Below is a small trained network, with its code and all its weights. Each question gives an input and a class and asks what happens when units are switched off, that is, made to give their printed mean instead of their output.

import numpy as np


def w(rows, s, z=0):
    codes = np.array(rows[::2]) - 128.0
    scale = np.full(codes.shape[1], s)
    scale[-1] = z or s
    return codes * scale


def f(y):
    return y / 2 * (1 + np.tanh(0.7978845608 * (y + 0.044715 * y**3)))


def log_softmax(a):
    a = a - a.max(-1, keepdims=True)
    return a - np.log(np.exp(a).sum(-1, keepdims=True))


def net(x, mask):
    res = np.array(x, float).reshape(1, 8) / 4 @ E
    y = f(res @ A[0][:, :-1].T + A[0][:, -1])
    res = res + np.where(mask, y, B[0][:, -1]) @ B[0][:, :-1]
    return log_softmax(res[-1] @ U[:, :-1].T + U[:, -1])


A, B = {}, {}
E = w([
[84,172,168,44,161,128],'x0',
[126,131,127,128,124,131],'x1',
[94,118,137,122,74,7],'x2',
[129,128,131,128,128,127],'x3',
[123,128,132,129,124,132],'x4',
[126,127,130,128,128,128],'x5',
[177,47,103,60,79,143],'x6',
[135,129,124,127,133,123],'x7',
],0.011)
A[0] = w([
[155,95,109,90,127,204,151],'n1',
[114,85,110,82,81,84,63],'n2',
[111,154,150,180,187,167,188],'n3',
[108,116,109,154,145,109,101],'n4',
[116,161,148,71,142,127,162],'n5',
[163,85,118,91,143,204,126],'n6',
[98,182,158,5,164,125,193],'n7',
[83,133,147,110,161,104,109],'n8',
[152,96,128,105,140,172,114],'n9',
[128,139,139,128,142,109,96],'n10',
[148,95,144,97,149,169,126],'n11',
[142,127,137,118,133,143,138],'n12',
[120,102,133,105,102,104,127],'n13',
[127,103,117,122,139,153,155],'n14',
[115,117,137,146,159,99,121],'n15',
[63,174,122,184,124,52,154],'n16',
[96,114,146,151,136,79,179],'n17',
[109,143,141,89,149,126,159],'n18',
[162,92,125,194,115,126,245],'n19',
[137,137,132,143,112,130,155],'n20',
[165,115,121,184,101,127,254],'n21',
[125,156,120,73,132,139,132],'n22',
[117,49,129,71,72,63,47],'n23',
[103,190,131,206,220,207,230],'n24',
[136,116,92,119,123,169,121],'n25',
[133,120,137,123,118,129,138],'n26',
[115,76,141,94,95,99,104],'n27',
[77,168,143,185,141,48,124],'n28',
[132,143,143,156,156,147,159],'n29',
[140,131,137,184,116,102,187],'n30',
],0.016,0.006)
B[0] = w([
[122,67,132,52,153,176,193],'n1',
[141,144,109,186,187,97,181],'n2',
[149,139,118,194,174,82,198],'n3',
[137,141,147,123,108,137,138],'n4',
[105,177,134,103,174,113,174],'n5',
[101,88,127,56,121,184,193],'n6',
[85,254,154,83,221,139,229],'n7',
[63,154,78,117,133,76,159],'n8',
[120,113,135,79,127,159,162],'n9',
[104,135,125,122,126,116,132],'n10',
[166,152,140,69,135,177,162],'n11',
[125,130,121,124,139,158,136],'n12',
[148,136,120,158,145,125,159],'n13',
[127,104,119,113,143,152,148],'n14',
[113,141,140,131,103,123,143],'n15',
[108,139,191,109,12,129,226],'n16',
[117,163,151,152,67,114,182],'n17',
[107,172,115,112,154,123,161],'n18',
[147,29,72,152,62,125,206],'n19',
[143,122,125,128,111,124,138],'n20',
[173,46,103,154,64,141,201],'n21',
[143,177,157,122,155,162,155],'n22',
[161,154,103,212,201,95,207],'n23',
[169,151,84,248,199,87,253],'n24',
[97,88,113,98,141,136,155],'n25',
[127,125,123,136,135,144,133],'n26',
[147,127,116,176,182,130,172],'n27',
[88,144,153,66,32,110,218],'n28',
[135,131,131,165,135,112,159],'n29',
[172,123,186,164,75,159,178],'n30',
],0.032,0.016)
U = w([
[229,92,52,254,137,87,249],'0',
[136,218,105,197,234,78,142],'1',
[145,30,68,61,94,189,71],'2',
[91,165,157,14,179,202,123],'3',
[141,99,182,129,2,117,77],'4',
[4,199,187,63,98,70,54],'5',
],0.0057,0.0016)

Each question gives the input, the list of numbers given to net, and the class t.
The units are the neurons (one row each of A and B). Each row of codes is followed by its name. A weight is (code - 128) times the scale printed after its matrix; where a second scale follows, it is the last column's (A, B and U).
mask holds one flag per neuron, in row order. A switched-off neuron (its flag False) gives its mean, the last column of its row in B, instead of its output. The means were averaged over made-up inputs and are rounded, as every weight is.
A unit's drop is (log p(t) with every unit on - log p(t) with that unit switched off) / (log p(t) with every unit on - log p(t) with every unit switched off).
The circuit of an input: a set's keep is (log p(t) with only the set's units on - log p(t) with every unit switched off) / (log p(t) with every unit on - log p(t) with every unit switched off). Starting from the 12 units with the biggest drops (on a tie, the unit counted first), units are removed one at a time, each time the one whose removal leaves the highest keep (on an exact tie, the one counted first), for as long as the keep stays at least 0.8.
units of the circuit, in order: the units of the circuit, biggest drop first
most important unit: the unit with the biggest drop
top k neurons: the k neurons with the biggest drops, biggest first
drop of u: that unit's drop, to one decimal
input [-7,5,-1,2,-2,-2,-7,2], class 0: most important unit : n24
input [5,-1,0,8,8,7,1,-1], class 3: top 3 neurons : [n24; n23; n3]
input [-6,2,7,-2,-2,1,0,-1], class 4: top 3 neurons : [n24; n16; n28]
input [-4,1,1,-6,-8,3,-1,-3], class 4: top 2 neurons : [n24; n23]
input [-6,-3,0,-1,-7,2,-6,-4], class 0: top 2 neurons : [n24; n3]
input [6,-6,6,3,6,6,0,6], class 5: top 2 neurons : [n24; n28]
input [0,7,0,2,4,3,-8,-5], class 0: top 3 neurons : [n24; n7; n3]
input [-1,6,-2,1,-2,-6,0,-2], class 0: top 3 neurons : [n28; n7; n16]
input [-4,-8,0,-4,1,6,3,1], class 2: top 2 neurons : [n24; n3]
input [7,-7,0,3,-4,2,2,-8], class 3: top 3 neurons : [n24; n3; n23]
input [-6,3,-1,-6,-7,-8,1,-1], class 2: top 2 neurons : [n24; n23]
input [-6,-2,0,8,6,3,8,8], class 2: top 3 neurons : [n24; n6; n1]
input [-3,5,-2,-1,5,-2,1,5], class 2: drop of n23 : 0.1
input [-4,6,2,8,-8,5,0,-7], class 4: units of the circuit, in order : [n24]
input [0,6,4,2,1,-8,-1,-3], class 4: drop of n7 : 0.3
input [0,-2,6,-2,4,0,-6,8], class 4: drop of n7 : 0.3
